[[ 408 -437 -404 -271 -396 -721 -391 -508 -149 -333 -270 -457   25 -384]
 [-143  537 -278   94 -343  204 -286  -72  250 -590  395 -140  126 -320]
 [-325 -462 -332 -362  320 -719 -334  200 -559 -590  230  191  288  261]
 [ 449 -366  673  243 -461 -528  651 -564 -338 -661 -864 -511 -990 -426]
 [-610 -530  499 -101  350 -228  477  196 -725 -180 -485  199 -687  305]] ==> 408

[[6 3 5 5 7 7 5 5 5 6 5 6 6 6 6]
 [6 4 5 4 6 5 5 4 6 7 4 4 6 5 4]
 [5 5 5 6 1 5 5 6 3 4 6 5 4 3 5]
 [6 5 5 5 3 5 6 6 5 5 6 5 6 4 5]
 [5 6 5 4 2 1 5 4 6 3 4 3 5 2 3]
 [5 5 5 6 6 6 5 6 6 3 6 6 5 6 6]] ==> 6

[[3 4 3 6 2 6 3 1]
 [1 5 1 3 2 1 5 4]
 [1 4 5 3 5 1 2 9]
 [5 2 2 1 4 2 3 3]
 [3 3 3 4 4 6 2 3]] ==> 3

[[ 115  414 -489 -170 -111  -37]
 [ 189 -273  336 -141  366  771]
 [ 184  -11 -266  592  276   68]
 [ 454 -275 -257  206  673  381]
 [  17  334 -628 -104  222  439]
 [ 135   27 -240  634  277   88]
 [ 607 -579  460  661   20 -108]
 [ 270 -278  -49  905  228 -315]] ==> 115

[[568 461 494 558 410 477 474 536 424]
 [556 514 419 548 571 450 472 591 677]
 [551 424 461 557 410 465 454 540 413]
 [725 305 338 718 379 342 349 723 572]
 [483 482 415 502 552 472 471 536 572]
 [312 664 585 325 599 619 611 335 434]
 [396 601 468 410 650 533 542 462 623]
 [280 626 432 326 750 559 558 410 666]
 [161 807 689 176 677 727 716 185 376]
 [489 530 439 494 579 483 494 533 617]
 [902 176 334 871 189 271 275 824 461]
 [233 728 624 251 646 668 658 265 417]] ==> 568

[[7118 3662 4764 5099 3529 4991 1969 3090 4507 5863 6369 7268 2128 3744
  6998 7359]
 [6406 5820 4026 3660 6461 4311 4636 4559 7575 3233 4615 7243 6878 2033
  3107 5519]
 [6379 5784 2528 5305 2442 5787 6660 7433 4126 5167 7250 5630 5711 7291
  4670 5720]
 [2986 7766 6211 3878 7150 2008 2201 6764 3981 4750 4837 4194 6869 4346
  4591 4888]
 [5693 2015 6617 4933 4037 7615 5464 3447 3897 3646 3097 3108 4710 6688
  6773 2654]
 [4567 5819 1980 3379 2467 6165 6622 4054 2114 6561 4448 4554 5845 3849
  3805 7065]
 [7535 7592 4714 6339 2606 2274 2851 3824 4179 3067 3497 3255 2809 6825
  2413 3839]
 [5753 6104 4659 6610 3687 1981 6081 4136 5807 3177 5862 5177 4265 5779
  2143 6305]
 [2801 6015 2965 2958 7445 3344 3573 5088 5523 2025 2085 7596 6399 3418
  7514 7111]] ==> 7118

[[126 108 151 119  76  82  93  65 157 182 119 146 113  87 100]
 [131 120  98 122 120 128 123 137 112  99 120 128 106 130 125]
 [ 88 113 105 117 123 120 135 139  95 106 115 100 117  98 146]
 [143  82 139  89  97  76  82  52 168 178 127 152 109  95  81]
 [118 104 150 120  89  79  91  41 161 196 111 142 104  88  97]
 [131  81 145 112 100  70  85  66 159 152 134 142 121  81 110]
 [102 119 112 126 126 135 130 128 104  98 133 137 121 134 142]
 [ 78 101  92 110 186 132 144 129  51 115 148  96 112  95 140]
 [132  88 147 104  77  87  89  55 168 165 120 159 115  83  86]
 [101 119 106 114 135 128 134 132 102 108 109 116 122  91 127]
 [181 161 175  97  22 125  67  67 204 106  61 143 121 147  76]] ==> 126
---
[ 1.36 -0.75 -1.05  1.53  0.36] Out: 1.53, 1.36

[ 124.395  -75.519   37.003    3.290 -113.294] Out: 124.395, 37.003

[-121.5  -84.1  -54.1  105.0 -115.6] Out: 105.0, -54.1

[[-0.06  0.15 -0.13 -0.19 -0.03 -0.11  0.23]
 [-0.03  0.08 -0.02 -0.14 -0.10 -0.24 -0.05]
 [-0.04  0.07  0.02 -0.15 -0.07 -0.18  0.08]] Out: 0.23, 0.15

[ 0.17  0.00  0.00  0.05  0.18 -0.17] Out: 0.18, 0.17

[  97.938  188.879  -95.609 -103.610  -29.079  -79.522] Out: 188.879, 97.938

[[  52.650 -138.171    2.911  -46.167   96.338]
 [ -76.600 -102.543  -56.114  166.712 -148.140]] Out: 166.712, 96.338

[[-0.5  1.9 -0.8 -1.2 -1.5]
 [-1.4 -0.7 -1.9  1.3 -1.9]
 [ 1.0 -2.3 -0.4  0.6  0.1]] Out: 1.9, 1.3
